Here is a tiny trained network, its code and every weight. The questions are about switching its units off for an input and a class, where a switched-off unit gives its printed mean instead of its output.

import numpy as np


def w(rows, s, z=0):
    codes = np.array(rows[::2]) - 128.0
    scale = np.full(codes.shape[1], s)
    scale[-1] = z or s
    return codes * scale


def f(y):
    return np.maximum(y, 0)


def log_softmax(a):
    a = a - a.max(-1, keepdims=True)
    return a - np.log(np.exp(a).sum(-1, keepdims=True))


def net(x, mask):
    res = np.array(x, float).reshape(1, 8) / 4 @ E
    y = f(res @ A[0][:, :-1].T + A[0][:, -1])
    res = res + np.where(mask, y, B[0][:, -1]) @ B[0][:, :-1]
    return log_softmax(res[-1] @ U[:, :-1].T + U[:, -1])


A, B = {}, {}
E = w([
[166,33,152,58,77,80,43,207,66],'x0',
[146,134,136,137,127,145,113,147,141],'x1',
[125,126,131,122,124,123,135,126,136],'x2',
[124,136,126,122,137,117,122,121,129],'x3',
[57,143,171,23,154,245,117,88,108],'x4',
[116,127,135,134,124,128,126,131,122],'x5',
[137,118,123,127,119,137,138,132,138],'x6',
[140,138,121,120,138,119,124,111,121],'x7',
],0.012)
A[0] = w([
[155,113,102,163,114,94,136,131,135,158],'N1',
[122,194,120,194,178,159,180,94,177,4],'N2',
[182,134,127,199,117,3,111,138,131,173],'N3',
[167,48,144,50,110,80,57,170,90,55],'N4',
[131,120,127,98,102,108,84,153,122,67],'N5',
[141,102,103,188,106,72,118,146,173,210],'N6',
[91,139,150,8,140,219,87,109,120,197],'N7',
],0.019,0.0033)
B[0] = w([
[138,88,166,77,143,99,157,125,89,176],'N1',
[37,212,88,157,42,132,97,54,180,221],'N2',
[221,56,163,101,192,182,110,221,105,239],'N3',
[3,255,95,192,38,170,137,28,208,255],'N4',
[131,188,75,152,180,99,142,26,129,174],'N5',
[145,67,147,78,160,70,136,163,80,201],'N6',
[247,13,162,105,196,80,136,236,59,240],'N7',
],0.0077,0.031)
U = w([
[184,11,186,100,174,127,117,254,36,246],'0',
[55,196,109,188,83,156,108,57,164,10],'1',
],0.0079,0.0011)

Each question gives the input, the list of numbers given to net, and the class t.
The units are the neurons (one row each of A and B). Each row of codes is followed by its name. A weight is (code - 128) times the scale printed after its matrix; where a second scale follows, it is the last column's (A, B and U).
mask holds one flag per neuron, in row order. A switched-off neuron (its flag False) gives its mean, the last column of its row in B, instead of its output. The means were averaged over made-up inputs and are rounded, as every weight is.
A unit's drop is (log p(t) with every unit on - log p(t) with that unit switched off) / (log p(t) with every unit on - log p(t) with every unit switched off).
most important unit: the unit with the biggest drop
top k neurons: the k neurons with the biggest drops, biggest first
drop when u is switched off: that unit's drop, to one decimal
input [-6,-5,-8,3,7,5,7,7], class 0: most important unit => N7
input [1,-8,3,0,0,6,-2,-1], class 1: top 3 neurons => N7, N3, N6
input [-4,-1,-7,6,-5,3,-1,-4], class 0: top 2 neurons => N4, N3
input [7,-4,6,-3,-6,0,5,2], class 1: top 3 neurons => N4, N7, N5
input [-6,6,-3,-7,6,-4,-5,6], class 0: top 2 neurons => N7, N4
input [-4,-6,7,7,4,-3,5,-8], class 0: top 3 neurons => N4, N7, N5
input [-4,-1,-2,3,4,-8,4,6], class 0: top 3 neurons => N4, N7, N5
input [5,-4,-3,3,4,2,-8,0], class 1: top 2 neurons => N4, N3
input [-3,-2,-3,-6,-3,5,0,-7], class 0: top 2 neurons => N4, N5
input [2,-7,5,3,1,8,3,6], class 1: top 2 neurons => N3, N7
input [7,2,-2,-3,5,6,8,3], class 1: top 2 neurons => N4, N3
input [6,-2,-7,1,2,4,2,0], class 1: drop when N4 is switched off => 0.3
input [5,2,-6,8,-2,-4,-2,7], class 1: drop when N4 is switched off => 0.7
input [-3,-2,7,-1,-5,-4,-2,-1], class 0: drop when N4 is switched off => 0.6
input [7,-4,2,8,-2,7,-5,8], class 1: drop when N4 is switched off => 0.7
input [3,4,-2,5,1,3,8,-2], class 1: top neuron => N3
